Here is a tiny trained network, its code and every weight. The questions are about switching its units off for an input and a class, where a switched-off unit gives its printed mean instead of its output.

import numpy as np


def w(rows, s, z=0):
    codes = np.array(rows[::2]) - 128.0
    scale = np.full(codes.shape[1], s)
    scale[-1] = z or s
    return codes * scale


def f(y):
    return np.maximum(y, 0)


def log_softmax(a):
    a = a - a.max(-1, keepdims=True)
    return a - np.log(np.exp(a).sum(-1, keepdims=True))


def net(x, mask):
    res = np.array(x, float).reshape(1, 7) / 4 @ E
    y = f(res @ A[0][:, :-1].T + A[0][:, -1])
    res = res + np.where(mask, y, B[0][:, -1]) @ B[0][:, :-1]
    return log_softmax(res[-1] @ U[:, :-1].T + U[:, -1])


A, B = {}, {}
E = w([
[194,118,53,224,110,153,48],'x0',
[141,109,138,118,147,133,114],'x1',
[24,87,230,158,84,155,3],'x2',
[141,125,143,121,139,119,117],'x3',
[173,3,147,131,28,4,137],'x4',
[115,150,118,143,110,119,140],'x5',
[125,131,125,127,126,131,128],'x6',
],0.0066)
A[0] = w([
[104,198,131,155,254,194,112,14],'N0',
[92,237,114,93,130,243,121,7],'N1',
[41,121,188,133,64,161,32,122],'N2',
[212,165,27,79,154,116,230,1],'N3',
[95,107,182,109,121,153,55,170],'N4',
[187,127,70,102,158,121,176,30],'N5',
[59,127,225,9,176,108,223,197],'N6',
[111,190,71,100,175,204,89,36],'N7',
[87,63,168,88,64,106,232,225],'N8',
[189,111,109,175,148,143,77,157],'N9',
[208,114,46,206,118,156,39,124],'N10',
[187,86,113,189,41,29,121,237],'N11',
],0.0062,0.00063)
B[0] = w([
[110,169,138,44,94,80,72,237],'N0',
[143,69,108,29,111,126,63,238],'N1',
[55,72,43,224,238,46,197,241],'N2',
[78,85,76,181,180,84,172,249],'N3',
[80,163,114,209,183,93,152,203],'N4',
[51,84,54,157,178,49,185,194],'N5',
[171,160,214,206,77,253,169,254],'N6',
[167,99,89,74,79,86,85,212],'N7',
[167,118,163,111,51,138,86,217],'N8',
[168,190,200,155,112,141,149,175],'N9',
[226,225,213,180,75,192,180,213],'N10',
[97,124,91,81,74,152,12,242],'N11',
],0.0056,0.006)
U = w([
[56,83,92,224,233,54,174,60],'0',
[168,180,207,188,46,255,166,245],'1',
[113,92,118,11,59,104,34,98],'2',
],0.0065,0.0011)

Each question gives the input, the list of numbers given to net, and the class t.
The units are the neurons (one row each of A and B). Each row of codes is followed by its name. A weight is (code - 128) times the scale printed after its matrix; where a second scale follows, it is the last column's (A, B and U).
mask holds one flag per neuron, in row order. A switched-off neuron (its flag False) gives its mean, the last column of its row in B, instead of its output. The means were averaged over made-up inputs and are rounded, as every weight is.
A unit's drop is (log p(t) with every unit on - log p(t) with that unit switched off) / (log p(t) with every unit on - log p(t) with every unit switched off).
The circuit of an input: a set's keep is (log p(t) with only the set's units on - log p(t) with every unit switched off) / (log p(t) with every unit on - log p(t) with every unit switched off). Starting from all 12 units, units are removed one at a time, each time the one whose removal leaves the highest keep (on an exact tie, the one counted first), for as long as the keep stays at least 0.8.
units of the circuit, in order: the units of the circuit, biggest drop first
most important unit: the unit with the biggest drop
top k neurons: the k neurons with the biggest drops, biggest first
drop when u is switched off: that unit's drop, to one decimal
input [-7,-6,6,1,6,-3,-8], class 1: top 2 neurons : (N6; N8)
input [6,-6,3,7,-8,-6,6], class 2: top 2 neurons : (N1; N0)
input [4,6,3,6,-6,-4,1], class 2: units of the circuit, in order : (N0; N1)
input [-6,-5,-1,1,-1,7,-7], class 1: most important unit : N6
input [4,-7,5,-5,-6,2,-6], class 2: units of the circuit, in order : (N1; N6)
input [-5,-7,1,2,-6,3,4], class 2: top 4 neurons : (N1; N0; N10; N7)
input [-8,-7,-6,-2,2,6,3], class 1: top 4 neurons : (N6; N2; N8; N4)
input [-4,-6,-5,7,-8,-7,3], class 2: units of the circuit, in order : (N1; N0)
input [-6,0,6,-5,6,-5,7], class 0: top 3 neurons : (N2; N4; N10)
input [-3,-5,5,4,-7,8,4], class 2: top 4 neurons : (N1; N0; N7; N3)
input [1,0,7,6,-8,4,6], class 2: top 3 neurons : (N1; N0; N7)
input [3,0,2,-7,-6,5,2], class 2: units of the circuit, in order : (N1; N0)
input [4,1,6,-4,1,-3,1], class 0: top 2 neurons : (N2; N6)
input [8,-2,-2,-4,2,-5,5], class 1: most important unit : N10
input [-8,8,8,7,-4,8,-3], class 0: top 2 neurons : (N2; N4)
input [5,-1,6,-1,0,8,-3], class 0: top 2 neurons : (N2; N6)
input [-7,-2,-5,6,-1,-4,-3], class 1: top 2 neurons : (N6; N2)
input [-5,-4,6,3,6,-7,4], class 0: drop when N4 is switched off : 0.4
input [-4,-6,6,0,6,6,-5], class 0: drop when N1 is switched off : 0.3
input [0,-5,6,-7,-7,-3,6], class 2: most important unit : N1
input [-7,-1,-2,-7,6,2,-5], class 1: drop when N0 is switched off : 0.1
